Below are the code and all the weights of a small trained network. Each question names an input and a class and asks about switching units off, where a switched-off unit gives its printed mean instead of its output.

import numpy as np


def w(rows, s, z=0):
    codes = np.array(rows[::2]) - 128.0
    scale = np.full(codes.shape[1], s)
    scale[-1] = z or s
    return codes * scale


def f(y):
    return np.maximum(y, 0)


def log_softmax(a):
    a = a - a.max(-1, keepdims=True)
    return a - np.log(np.exp(a).sum(-1, keepdims=True))


def net(x, mask):
    res = np.array(x, float).reshape(1, 4) / 4 @ E
    y = f(res @ A[0][:, :-1].T + A[0][:, -1])
    res = res + np.where(mask, y, B[0][:, -1]) @ B[0][:, :-1]
    return log_softmax(res[-1] @ U[:, :-1].T + U[:, -1])


A, B = {}, {}
E = w([
[75,233,173,165,113,182,136,131,130,141],'x0',
[108,166,176,51,130,21,158,126,132,163],'x1',
[207,91,255,132,133,147,116,131,134,86],'x2',
[88,103,135,7,94,206,124,128,128,114],'x3',
],0.0077)
A[0] = w([
[109,164,150,76,130,48,131,134,131,144,117],'n0',
[79,255,179,163,125,177,135,125,134,137,65],'n1',
[152,145,118,223,129,61,123,130,128,131,97],'n2',
[130,106,115,152,134,166,119,129,121,136,85],'n3',
[130,145,115,179,135,95,135,126,126,132,67],'n4',
[124,128,145,112,138,115,141,132,141,151,79],'n5',
[141,131,137,205,141,73,125,128,138,124,51],'n6',
[133,117,111,142,128,158,125,130,143,139,224],'n7',
[95,122,126,27,120,207,124,126,135,120,75],'n8',
[134,82,109,114,128,95,117,115,136,115,51],'n9',
[155,67,93,108,127,85,138,130,126,121,78],'n10',
[163,104,239,139,130,146,121,123,131,120,69],'n11',
[148,106,180,129,133,137,128,138,125,132,100],'n12',
[143,98,93,184,126,204,118,127,127,125,28],'n13',
[166,38,76,110,137,90,127,127,132,135,91],'n14',
[138,118,155,136,132,133,126,131,125,121,239],'n15',
[139,96,88,181,128,205,126,127,127,116,72],'n16',
[63,170,3,118,129,112,128,126,123,140,74],'n17',
[162,109,191,143,127,142,123,120,123,113,40],'n18',
[113,173,176,73,124,44,128,124,126,135,18],'n19',
[107,151,69,125,128,124,124,121,136,135,32],'n20',
[109,110,130,53,127,170,121,134,130,124,51],'n21',
[121,150,137,114,120,113,133,124,120,121,255],'n22',
],0.02,0.0085)
B[0] = w([
[100,122,122,144,140,182,139,107,149,52,215],'n0',
[89,123,124,116,126,67,42,203,48,120,227],'n1',
[152,126,134,117,122,180,152,87,88,201,218],'n2',
[113,138,134,113,123,136,140,112,130,83,159],'n3',
[149,126,128,121,126,129,163,106,78,154,167],'n4',
[130,132,129,120,127,129,134,113,120,91,142],'n5',
[143,125,124,106,124,145,166,101,68,172,187],'n6',
[82,130,140,140,147,173,102,109,199,135,192],'n7',
[157,128,127,127,131,154,158,85,53,208,227],'n8',
[124,129,133,124,130,90,110,149,73,109,159],'n9',
[104,130,119,120,115,110,89,178,84,123,190],'n10',
[195,118,122,126,123,66,179,170,166,123,213],'n11',
[154,141,110,131,124,109,164,156,142,129,170],'n12',
[136,127,124,129,141,138,143,98,95,19,193],'n13',
[94,137,139,129,129,90,59,187,95,134,220],'n14',
[95,137,128,140,132,159,110,137,216,189,195],'n15',
[91,124,130,135,117,170,150,106,136,47,205],'n16',
[199,124,138,129,129,76,187,179,211,140,251],'n17',
[170,134,124,117,127,72,165,155,144,109,174],'n18',
[129,130,131,137,124,149,163,93,99,5,197],'n19',
[174,135,112,124,109,82,155,148,134,106,164],'n20',
[155,132,128,120,118,151,166,103,74,168,185],'n21',
[80,121,134,135,129,185,84,112,225,179,200],'n22',
],0.032,0.015)
U = w([
[191,119,126,130,117,80,167,186,200,132,130],'0',
[135,122,139,105,118,196,145,64,27,213,115],'1',
[68,121,137,153,142,193,126,92,117,1,123],'2',
[55,124,137,112,119,80,6,216,42,127,105],'3',
[52,121,154,170,166,176,49,97,250,203,253],'4',
[125,133,99,144,142,72,70,50,112,121,70],'5',
],0.006,0.005)

Each question gives the input, the list of numbers given to net, and the class t.
The units are the neurons (one row each of A and B). Each row of codes is followed by its name. A weight is (code - 128) times the scale printed after its matrix; where a second scale follows, it is the last column's (A, B and U).
mask holds one flag per neuron, in row order. A switched-off neuron (its flag False) gives its mean, the last column of its row in B, instead of its output. The means were averaged over made-up inputs and are rounded, as every weight is.
A unit's drop is (log p(t) with every unit on - log p(t) with that unit switched off) / (log p(t) with every unit on - log p(t) with every unit switched off).
The circuit of an input: a set's keep is (log p(t) with only the set's units on - log p(t) with every unit switched off) / (log p(t) with every unit on - log p(t) with every unit switched off). Starting from the 12 units with the biggest drops (on a tie, the unit counted first), units are removed one at a time, each time the one whose removal leaves the highest keep (on an exact tie, the one counted first), for as long as the keep stays at least 0.8.
circuit, biggest first: the units of the circuit, biggest drop first
unit that matters most: the unit with the biggest drop
k most important neurons: the k neurons with the biggest drops, biggest first
drop when u is switched off: that unit's drop, to one decimal
input [-6,4,-2,-1], class 3: unit that matters most	n14
input [4,-1,1,4], class 1: 3 most important neurons	[n8; n14; n10]
input [-4,7,5,-8], class 1: 2 most important neurons	[n2; n6]
input [8,-3,-8,5], class 0: 3 most important neurons	[n17; n14; n20]
input [-1,-8,0,-8], class 1: 4 most important neurons	[n2; n6; n0; n4]
input [-6,7,-3,-8], class 1: 2 most important neurons	[n2; n6]
input [6,-1,5,2], class 3: 2 most important neurons	[n1; n17]
input [-7,8,-1,-6], class 2: 2 most important neurons	[n0; n19]
input [-1,2,3,-4], class 1: 3 most important neurons	[n17; n2; n6]
input [-7,1,6,7], class 1: 2 most important neurons	[n8; n1]
input [-3,8,7,6], class 2: 3 most important neurons	[n19; n0; n17]
input [-4,-3,3,2], class 3: 2 most important neurons	[n17; n22]
input [-7,-3,-4,-6], class 3: 3 most important neurons	[n14; n8; n10]
input [8,0,5,1], class 3: circuit, biggest first	[n1]
input [2,-3,0,-2], class 4: drop when n19 is switched off	0.6
input [7,-4,-3,-2], class 3: drop when n1 is switched off	3.5
input [6,6,5,-7], class 1: drop when n15 is switched off	0.0
